Below are the code and all the weights of a small trained network. Each question names an input and a class and asks about switching units off, where a switched-off unit gives its printed mean instead of its output.

import numpy as np


def w(rows, s, z=0):
    codes = np.array(rows[::2]) - 128.0
    scale = np.full(codes.shape[1], s)
    scale[-1] = z or s
    return codes * scale


def f(y):
    return y / 2 * (1 + np.tanh(0.7978845608 * (y + 0.044715 * y**3)))


def log_softmax(a):
    a = a - a.max(-1, keepdims=True)
    return a - np.log(np.exp(a).sum(-1, keepdims=True))


def net(x, mask):
    res = np.array(x, float).reshape(1, 7) / 4 @ E
    y = f(res @ A[0][:, :-1].T + A[0][:, -1])
    res = res + np.where(mask, y, B[0][:, -1]) @ B[0][:, :-1]
    return log_softmax(res[-1] @ U[:, :-1].T + U[:, -1])


A, B = {}, {}
E = w([
[113,135,185,108,177,239,148,82,50,114,111],'x0',
[120,161,193,231,58,151,148,140,91,114,193],'x1',
[100,150,74,170,191,161,103,207,100,160,113],'x2',
[71,113,49,69,88,135,136,161,156,132,254],'x3',
[133,177,205,80,137,111,108,226,204,134,107],'x4',
[218,77,13,176,156,51,126,96,130,130,180],'x5',
[110,215,210,84,135,96,20,84,71,186,193],'x6',
],0.0075)
A[0] = w([
[145,116,109,66,153,137,111,121,131,124,111,145],'n1',
[84,118,209,148,84,157,175,176,203,109,8,153],'n2',
[143,132,186,101,165,210,132,140,119,150,121,121],'n3',
[166,67,17,102,104,55,168,96,189,126,116,183],'n4',
[162,123,124,222,126,94,141,121,117,127,129,153],'n5',
[148,58,17,184,119,235,201,95,116,103,111,194],'n6',
[132,127,87,120,132,84,120,85,138,132,163,70],'n7',
[105,143,101,133,141,71,84,137,117,137,96,140],'n8',
[190,104,26,113,182,89,146,214,203,116,128,154],'n9',
[103,106,61,142,87,207,173,218,172,113,238,149],'n10',
[140,108,170,103,160,147,143,122,180,156,124,112],'n11',
[191,73,38,94,120,68,164,94,202,105,117,125],'n12',
[141,128,117,239,125,117,118,112,112,135,135,129],'n13',
[141,122,103,115,188,146,113,168,119,114,105,95],'n14',
[125,115,200,92,97,199,173,143,159,115,128,152],'n15',
[157,145,122,117,141,74,81,93,72,145,154,120],'n16',
[151,120,98,198,125,115,143,102,106,117,115,253],'n17',
[113,141,177,106,143,150,116,110,111,116,49,92],'n18',
[77,127,71,145,111,158,145,168,140,125,188,123],'n19',
[187,118,126,225,116,95,129,120,109,122,124,193],'n20',
[92,117,54,169,139,173,144,95,83,120,131,159],'n21',
[148,113,86,177,69,43,147,144,177,120,243,174],'n22',
[141,132,121,200,113,93,122,105,93,122,90,152],'n23',
[111,150,89,150,111,98,95,138,105,111,141,179],'n24',
],0.011,0.0043)
B[0] = w([
[154,161,95,157,130,142,191,131,110,100,113,161],'n1',
[94,64,227,153,70,123,137,156,152,123,34,241],'n2',
[125,148,162,82,131,152,122,130,133,53,159,188],'n3',
[176,122,110,68,120,131,130,120,101,9,94,238],'n4',
[127,138,89,138,126,81,149,78,115,155,143,171],'n5',
[116,116,52,125,161,251,167,102,131,143,109,248],'n6',
[119,87,156,130,92,117,112,147,152,112,106,163],'n7',
[119,193,136,150,136,156,182,131,103,165,104,153],'n8',
[228,145,89,154,50,145,103,181,96,208,56,243],'n9',
[57,102,168,171,154,216,160,112,166,203,151,237],'n10',
[126,153,121,141,104,114,128,136,95,110,122,152],'n11',
[146,102,35,96,131,139,133,99,125,57,75,221],'n12',
[173,105,98,126,140,71,140,116,135,156,115,169],'n13',
[129,185,115,135,130,103,128,104,108,178,148,154],'n14',
[105,165,176,140,184,118,106,161,114,85,74,204],'n15',
[64,152,135,125,181,141,185,132,138,89,141,175],'n16',
[111,116,65,136,146,126,161,113,148,147,153,186],'n17',
[122,112,193,133,89,126,128,183,151,119,158,180],'n18',
[147,79,127,143,131,174,109,124,148,160,181,187],'n19',
[79,128,77,127,137,78,167,79,137,153,142,182],'n20',
[154,119,93,106,122,179,175,133,152,130,166,189],'n21',
[107,114,227,109,111,27,111,157,135,94,230,234],'n22',
[117,84,89,158,142,94,140,122,159,160,140,161],'n23',
[146,127,177,157,129,143,185,124,136,152,161,159],'n24',
],0.017,0.014)
U = w([
[50,140,192,164,212,203,127,136,169,156,95,245],'0',
[89,116,176,168,162,3,140,99,185,204,231,112],'1',
[167,83,102,105,103,79,183,105,141,86,43,220],'2',
[148,88,108,148,163,231,150,121,163,221,174,97],'3',
[119,164,203,64,143,62,78,149,125,40,156,122],'4',
[215,192,72,139,137,87,115,110,78,203,70,3],'5',
[151,129,117,149,166,160,13,98,122,191,108,6],'6',
[127,140,251,179,51,106,91,254,155,186,75,129],'7',
],0.007,0.0022)

Each question gives the input, the list of numbers given to net, and the class t.
The units are the neurons (one row each of A and B). Each row of codes is followed by its name. A weight is (code - 128) times the scale printed after its matrix; where a second scale follows, it is the last column's (A, B and U).
mask holds one flag per neuron, in row order. A switched-off neuron (its flag False) gives its mean, the last column of its row in B, instead of its output. The means were averaged over made-up inputs and are rounded, as every weight is.
A unit's drop is (log p(t) with every unit on - log p(t) with that unit switched off) / (log p(t) with every unit on - log p(t) with every unit switched off).
The circuit of an input: a set's keep is (log p(t) with only the set's units on - log p(t) with every unit switched off) / (log p(t) with every unit on - log p(t) with every unit switched off). Starting from the 12 units with the biggest drops (on a tie, the unit counted first), units are removed one at a time, each time the one whose removal leaves the highest keep (on an exact tie, the one counted first), for as long as the keep stays at least 0.8.
units of the circuit, in order: the units of the circuit, biggest drop first
k most important neurons: the k neurons with the biggest drops, biggest first
drop of u: that unit's drop, to one decimal
input [-4,4,7,6,4,4,3], class 1: most important neuron -> [n22]
input [2,1,1,0,6,6,-4], class 5: units of the circuit, in order -> [n9, n2]
input [5,-7,2,1,1,5,-8], class 5: 3 most important neurons -> [n9, n14, n2]
input [1,1,-4,1,2,-2,5], class 4: units of the circuit, in order -> [n9, n6]
input [8,6,2,8,4,7,4], class 1: 2 most important neurons -> [n6, n22]
input [0,-4,-6,-7,-6,-5,7], class 4: 4 most important neurons -> [n10, n9, n6, n2]
input [5,8,-1,-8,3,-2,-6], class 7: 2 most important neurons -> [n2, n18]
input [8,-2,7,-2,4,3,7], class 4: 3 most important neurons -> [n10, n6, n3]
input [8,6,-6,-1,-2,-3,4], class 4: 2 most important neurons -> [n9, n10]
input [6,2,-6,3,-3,3,4], class 4: 2 most important neurons -> [n10, n6]
input [-1,1,5,-1,-2,-8,4], class 7: 2 most important neurons -> [n4, n6]
input [-1,3,-8,-8,-8,-6,-6], class 0: 4 most important neurons -> [n4, n6, n12, n9]
input [-6,6,-1,-3,-1,-6,-7], class 7: 2 most important neurons -> [n2, n12]
input [7,0,-6,-3,1,-6,5], class 7: units of the circuit, in order -> [n18]
input [8,-2,4,-2,6,4,6], class 4: 2 most important neurons -> [n10, n6]
input [-6,-7,1,-7,2,-4,7], class 7: 2 most important neurons -> [n6, n18]
input [-5,-3,5,-1,7,3,-6], class 5: 2 most important neurons -> [n9, n14]
input [-2,4,1,-5,-7,-4,2], class 1: drop of n6 -> 0.1
input [5,5,-3,-2,-5,-3,-4], class 3: drop of n6 -> 1.9
input [8,-4,-3,-7,-5,0,1], class 3: units of the circuit, in order -> [n2]
input [-3,7,2,3,-5,6,1], class 1: drop of n22 -> 1.8
input [2,7,-4,6,-4,-2,5], class 1: drop of n6 -> 0.2
